Below are the code and all the weights of a small trained network. Each question names an input and a target symbol and asks about switching units off, where a switched-off unit gives its printed mean instead of its output.

import numpy as np


def w(rows, s, z=0):
    codes = np.array(rows[::2]) - 128.0
    scale = np.full(codes.shape[1], s)
    scale[-1] = z or s
    return codes * scale


def norm(h):
    return h / np.sqrt((h * h).mean(-1, keepdims=True) + 1e-5)


def f(y):
    return np.maximum(y, 0)


def softmax(a):
    e = np.exp(a - a.max(-1, keepdims=True))
    return e / e.sum(-1, keepdims=True)


def log_softmax(a):
    a = a - a.max(-1, keepdims=True)
    return a - np.log(np.exp(a).sum(-1, keepdims=True))


def net(x, mask):
    ids = ['αβγδζθλμξπτω'.index(c) for c in x.split()]
    T = len(ids)
    res = E[ids] + P[:T]
    r = norm(res)
    for j in range(3):
        rows = slice(3 * j, 3 * j + 3)
        q, k, v = (r @ M[0][rows].T for M in (Q, K, V))
        z = softmax(np.where(np.tri(T) > 0, q @ k.T / 3**0.5, -1e9)) @ v
        o = O[0][rows]
        res = res + np.where(mask[j], z, o[:, -1]) @ o[:, :-1]
    y = f(norm(res) @ A[0][:, :-1].T + A[0][:, -1])
    res = res + np.where(mask[3:7], y, B[0][:, -1]) @ B[0][:, :-1]
    return log_softmax(norm(res)[-1] @ U[:, :-1].T + U[:, -1])


Q, K, V, O, A, B = {}, {}, {}, {}, {}, {}
E = w([
[210,196,120],'α',
[8,115,138],'β',
[136,152,123],'γ',
[110,134,27],'δ',
[190,105,98],'ζ',
[141,103,143],'θ',
[135,203,147],'λ',
[120,155,108],'μ',
[77,71,147],'ξ',
[189,174,194],'π',
[71,174,121],'τ',
[101,150,215],'ω',
],0.012)
P = w([
[253,194,139],'0',
[214,161,137],'1',
[197,168,141],'2',
[187,167,145],'3',
[169,177,153],'4',
[149,169,156],'5',
[141,167,156],'6',
[135,169,158],'7',
[133,165,155],'8',
],0.0033)
Q[0] = w([
[199,95,88],'h1',
[136,84,209],'h1',
[166,95,132],'h1',
[140,113,135],'h2',
[130,107,90],'h2',
[151,71,120],'h2',
[131,65,92],'h3',
[154,101,60],'h3',
[65,255,81],'h3',
],0.023)
K[0] = w([
[205,120,72],'h1',
[153,59,183],'h1',
[176,97,116],'h1',
[136,120,122],'h2',
[134,120,82],'h2',
[170,96,87],'h2',
[111,90,102],'h3',
[127,125,40],'h3',
[71,251,79],'h3',
],0.021)
V[0] = w([
[140,103,254],'h1',
[123,104,130],'h1',
[91,111,129],'h1',
[125,129,90],'h2',
[145,80,42],'h2',
[96,209,58],'h2',
[153,50,11],'h3',
[76,70,149],'h3',
[153,16,211],'h3',
],0.0074)
O[0] = w([
[105,207,111,144],'h1',
[146,157,145,105],'h1',
[192,124,123,84],'h1',
[114,143,111,105],'h2',
[66,149,60,45],'h2',
[174,198,132,144],'h2',
[241,174,112,9],'h3',
[105,197,138,4],'h3',
[141,163,254,43],'h3',
],0.007,0.0032)
A[0] = w([
[57,164,72,226],'n1',
[135,171,254,246],'n2',
[209,181,99,1],'n3',
[162,89,52,202],'n4',
],0.0071,0.0019)
B[0] = w([
[214,173,175,199],'n1',
[239,14,36,251],'n2',
[3,58,169,163],'n3',
[53,165,207,252],'n4',
],0.0067,0.0047)
U = w([
[207,71,122,213],'α',
[141,63,191,208],'β',
[98,116,130,31],'γ',
[134,133,9,193],'δ',
[111,130,134,29],'ζ',
[124,151,145,3],'θ',
[177,225,159,154],'λ',
[90,102,96,106],'μ',
[74,137,154,88],'ξ',
[96,128,129,82],'π',
[105,111,116,49],'τ',
[102,217,87,182],'ω',
],0.014,0.0034)

Each question gives the input, a string of symbols that net reads in full, and the target symbol t.
The units are the heads (3 rows each of Q, K, V and O) and the neurons (one row each of A and B). Each row of codes is followed by its name. A weight is (code - 128) times the scale printed after its matrix; where a second scale follows, it is the last column's (O, A, B and U).
mask holds one flag per unit, heads first, then neurons. A switched-off unit (its flag False) gives its mean, the last column of its rows in O or B, instead of its output. The means were averaged over made-up inputs and are rounded, as every weight is.
A unit's drop is (log p(t) with every unit on - log p(t) with that unit switched off) / (log p(t) with every unit on - log p(t) with every unit switched off).
The circuit of an input: a set's keep is (log p(t) with only the set's units on - log p(t) with every unit switched off) / (log p(t) with every unit on - log p(t) with every unit switched off). Starting from all 7 units, units are removed one at a time, each time the one whose removal leaves the highest keep (on an exact tie, the one counted first), for as long as the keep stays at least 0.8.
units of the circuit, in order: the units of the circuit, biggest drop first
k most important neurons: the k neurons with the biggest drops, biggest first
heads that matter: for each layer, one digit per head in row order, 1 if its drop is at least 0.15 and else 0, layers parted by /
drop of u: that unit's drop, to one decimal
input δ ζ ξ θ ω α α, target β: heads that matter => 001
input π τ ζ μ μ α, target δ: units of the circuit, in order => (h3)
input β β γ ξ δ π θ μ γ, target δ: heads that matter => 001
input ω β λ ζ ζ ζ ζ, target β: heads that matter => 011
input γ α τ γ, target ω: heads that matter => 011
input γ α ω γ α, target β: heads that matter => 011
input β τ π ξ, target α: units of the circuit, in order => (n2; h3; n4)
input β ζ ξ, target α: heads that matter => 101
input τ ζ ξ τ γ α, target ω: 2 most important neurons => (n2; n4)
input τ λ γ, target ω: units of the circuit, in order => (h3; n2; h2; n4)
input β γ μ α α, target δ: 2 most important neurons => (n3; n2)
input α τ τ γ α, target ω: 2 most important neurons => (n2; n3)
input μ γ γ, target δ: heads that matter => 111
input α γ ξ τ ζ τ ζ μ, target ω: heads that matter => 011
input θ ξ μ γ ζ γ τ, target ω: drop of h2 => 0.5
input ζ τ θ μ, target ω: drop of n2 => 0.7
input γ ζ ζ α ζ, target β: drop of n4 => 0.6
